Below is a small trained network, with its code and all its weights. Each question gives an input and a class and asks what happens when units are switched off, that is, made to give their printed mean instead of their output.

import numpy as np


def w(rows, s, z=0):
    codes = np.array(rows[::2]) - 128.0
    scale = np.full(codes.shape[1], s)
    scale[-1] = z or s
    return codes * scale


def norm(h):
    return h / np.sqrt((h * h).mean(-1, keepdims=True) + 1e-5)


def f(y):
    return np.maximum(y, 0)


def log_softmax(a):
    a = a - a.max(-1, keepdims=True)
    return a - np.log(np.exp(a).sum(-1, keepdims=True))


def net(x, mask):
    res = np.array(x, float).reshape(1, 7) / 4 @ E
    u = 0
    for l in range(3):
        y = f(norm(res) @ A[l][:, :-1].T + A[l][:, -1])
        res = res + np.where(mask[u : u + 6], y, B[l][:, -1]) @ B[l][:, :-1]
        u += 6
    return log_softmax(norm(res)[-1] @ U[:, :-1].T + U[:, -1])


A, B = {}, {}
E = w([
[184,175,128,108,140,204,139,168,121,188,123,29],'x0',
[120,42,92,162,236,104,118,41,229,208,92,100],'x1',
[129,121,153,130,50,109,41,130,123,203,28,140],'x2',
[148,182,113,172,102,179,129,47,84,201,180,207],'x3',
[141,153,253,82,206,98,101,170,142,165,155,179],'x4',
[196,90,164,208,122,110,80,126,95,109,157,91],'x5',
[74,63,115,114,111,88,155,168,80,206,200,101],'x6',
],0.0031)
A[0] = w([
[79,192,74,51,146,148,187,103,155,160,113,167,59],'0.n1',
[156,131,77,114,209,141,178,125,146,61,254,125,3],'0.n2',
[149,96,108,132,59,139,89,97,126,150,118,116,171],'0.n3',
[99,80,110,106,98,65,211,104,129,211,248,106,107],'0.n4',
[225,232,116,130,144,134,151,28,249,40,104,163,104],'0.n5',
[141,173,144,136,110,182,130,32,110,186,205,205,61],'0.n6',
],0.0048,0.0051)
B[0] = w([
[75,146,108,103,135,136,150,165,179,137,121,150,175],'0.n1',
[70,142,208,212,160,106,254,89,124,122,101,88,176],'0.n2',
[102,158,142,163,152,109,169,161,134,139,100,135,223],'0.n3',
[136,99,123,118,162,202,61,153,83,109,88,156,222],'0.n4',
[113,76,129,117,162,191,70,162,62,133,114,134,252],'0.n5',
[153,162,91,189,180,77,170,169,121,143,101,146,211],'0.n6',
],0.007,0.0037)
A[1] = w([
[109,90,106,115,109,57,111,40,125,67,163,215,32],'1.n1',
[133,95,2,159,37,182,155,42,131,103,126,87,73],'1.n2',
[225,87,169,220,111,97,87,86,102,110,180,85,68],'1.n3',
[207,190,107,70,136,180,152,102,134,191,153,33,68],'1.n4',
[178,141,219,65,152,124,119,87,169,168,205,170,2],'1.n5',
[142,90,84,132,172,128,94,8,213,177,175,106,21],'1.n6',
],0.0089,0.0029)
B[1] = w([
[128,109,160,220,97,204,126,182,230,148,180,109,212],'1.n1',
[129,197,243,88,235,27,78,172,119,162,170,160,247],'1.n2',
[32,183,59,35,138,174,158,135,186,147,109,173,253],'1.n3',
[76,47,152,223,87,123,111,135,207,69,163,231,225],'1.n4',
[109,218,149,142,204,14,74,154,93,131,131,114,188],'1.n5',
[228,71,138,75,118,160,253,160,77,138,72,167,200],'1.n6',
],0.0067,0.0029)
A[2] = w([
[78,47,93,97,106,111,122,126,62,223,249,99,7],'2.n1',
[151,140,149,110,12,85,59,65,163,231,67,134,51],'2.n2',
[120,119,137,153,165,156,142,145,137,145,126,163,185],'2.n3',
[136,62,152,35,111,77,114,128,198,48,141,38,54],'2.n4',
[67,176,78,24,85,136,164,97,194,155,141,159,33],'2.n5',
[162,219,142,81,2,124,131,114,83,62,239,149,46],'2.n6',
],0.0092,0.0015)
B[2] = w([
[157,190,161,142,158,196,61,93,133,32,35,145,148],'2.n1',
[102,113,141,150,203,166,240,96,92,27,213,90,164],'2.n2',
[150,127,125,106,27,89,100,106,129,111,144,72,254],'2.n3',
[155,198,72,179,85,139,132,84,73,207,162,188,166],'2.n4',
[115,130,76,69,150,143,109,102,165,136,172,112,170],'2.n5',
[200,1,106,100,169,112,171,76,166,205,55,97,172],'2.n6',
],0.0081,0.0077)
U = w([
[226,14,135,64,145,110,190,122,126,187,48,124,153],'0',
[109,203,212,106,207,2,63,183,111,147,143,130,146],'1',
[72,125,157,165,173,151,244,83,97,46,185,73,149],'2',
[135,129,140,121,133,224,9,126,75,65,38,138,136],'3',
[58,158,46,23,123,147,117,131,204,153,165,141,135],'4',
[107,71,162,218,24,125,101,172,220,118,184,152,132],'5',
[171,202,41,194,93,108,149,95,57,217,143,168,121],'6',
[124,117,112,102,81,84,86,120,118,135,144,23,2],'7',
],0.0081,0.0056)

Each question gives the input, the list of numbers given to net, and the class t.
The units are the neurons (one row each of A and B). Each row of codes is followed by its name. A weight is (code - 128) times the scale printed after its matrix; where a second scale follows, it is the last column's (A, B and U).
mask holds one flag per neuron, layer by layer. A switched-off neuron (its flag False) gives its mean, the last column of its row in B, instead of its output. The means were averaged over made-up inputs and are rounded, as every weight is.
A unit's drop is (log p(t) with every unit on - log p(t) with that unit switched off) / (log p(t) with every unit on - log p(t) with every unit switched off).
The circuit of an input: a set's keep is (log p(t) with only the set's units on - log p(t) with every unit switched off) / (log p(t) with every unit on - log p(t) with every unit switched off). Starting from the 12 units with the biggest drops (on a tie, the unit counted first), units are removed one at a time, each time the one whose removal leaves the highest keep (on an exact tie, the one counted first), for as long as the keep stays at least 0.8.
units of the circuit, in order: the units of the circuit, biggest drop first
unit that matters most: the unit with the biggest drop
top k neurons: the k neurons with the biggest drops, biggest first
top k neurons in layer l: the k neurons of layer l with the biggest drops, biggest first
input [5,3,-1,6,7,8,-6], class 4: unit that matters most -> 1.n3
input [-6,-6,5,-2,4,-4,-6], class 0: top 3 neurons -> 2.n6, 0.n4, 1.n4
input [-1,-2,5,-1,-4,-4,5], class 2: units of the circuit, in order -> 0.n5, 2.n2, 0.n6
input [5,3,-1,-5,0,3,-3], class 5: units of the circuit, in order -> 1.n4, 0.n4
input [-5,7,1,-2,-8,1,-2], class 1: top 2 neurons -> 1.n2, 2.n6
input [-6,-8,5,-8,2,2,-7], class 0: top 2 neurons -> 2.n6, 0.n4
input [3,3,1,-8,2,-2,7], class 6: units of the circuit, in order -> 2.n4, 0.n5
input [-5,-4,4,-5,6,-4,-7], class 3: units of the circuit, in order -> 0.n5, 1.n2
input [-1,-6,-5,-2,6,-2,-6], class 0: top 4 neurons -> 2.n6, 1.n2, 0.n4, 0.n3
input [4,-1,3,-8,7,5,8], class 3: top 2 neurons -> 2.n1, 1.n2
input [-7,-3,-4,7,-4,5,7], class 3: top 2 neurons -> 0.n4, 2.n1
input [-8,0,-3,-7,6,8,-6], class 4: units of the circuit, in order -> 1.n3, 0.n3, 1.n2
input [-2,8,-8,1,-1,-2,5], class 0: top 2 neurons -> 1.n6, 2.n2
input [-6,-4,-1,4,0,-3,0], class 5: units of the circuit, in order -> 1.n1
input [2,5,-8,4,-8,6,-5], class 1: top 3 neurons -> 1.n2, 2.n2, 2.n6
input [-8,-2,-6,5,5,6,-8], class 3: top 2 neurons -> 0.n5, 1.n4
input [-8,3,1,6,7,-3,7], class 5: top 4 neurons -> 1.n1, 0.n5, 1.n2, 2.n3
input [8,-4,7,8,3,-4,6], class 5: top 2 neurons in layer 0 -> 0.n5, 0.n6
input [-1,1,-5,0,2,6,3], class 4: top 2 neurons -> 1.n3, 0.n3
input [8,2,6,1,1,-6,8], class 3: units of the circuit, in order -> 2.n1
input [8,-8,-6,-6,8,-7,3], class 0: top 2 neurons in layer 1 -> 1.n2, 1.n3
input [-7,-7,4,-7,4,2,4], class 0: top 2 neurons -> 2.n6, 1.n4
input [0,5,-1,-6,-2,4,-4], class 6: units of the circuit, in order -> 2.n4, 0.n6
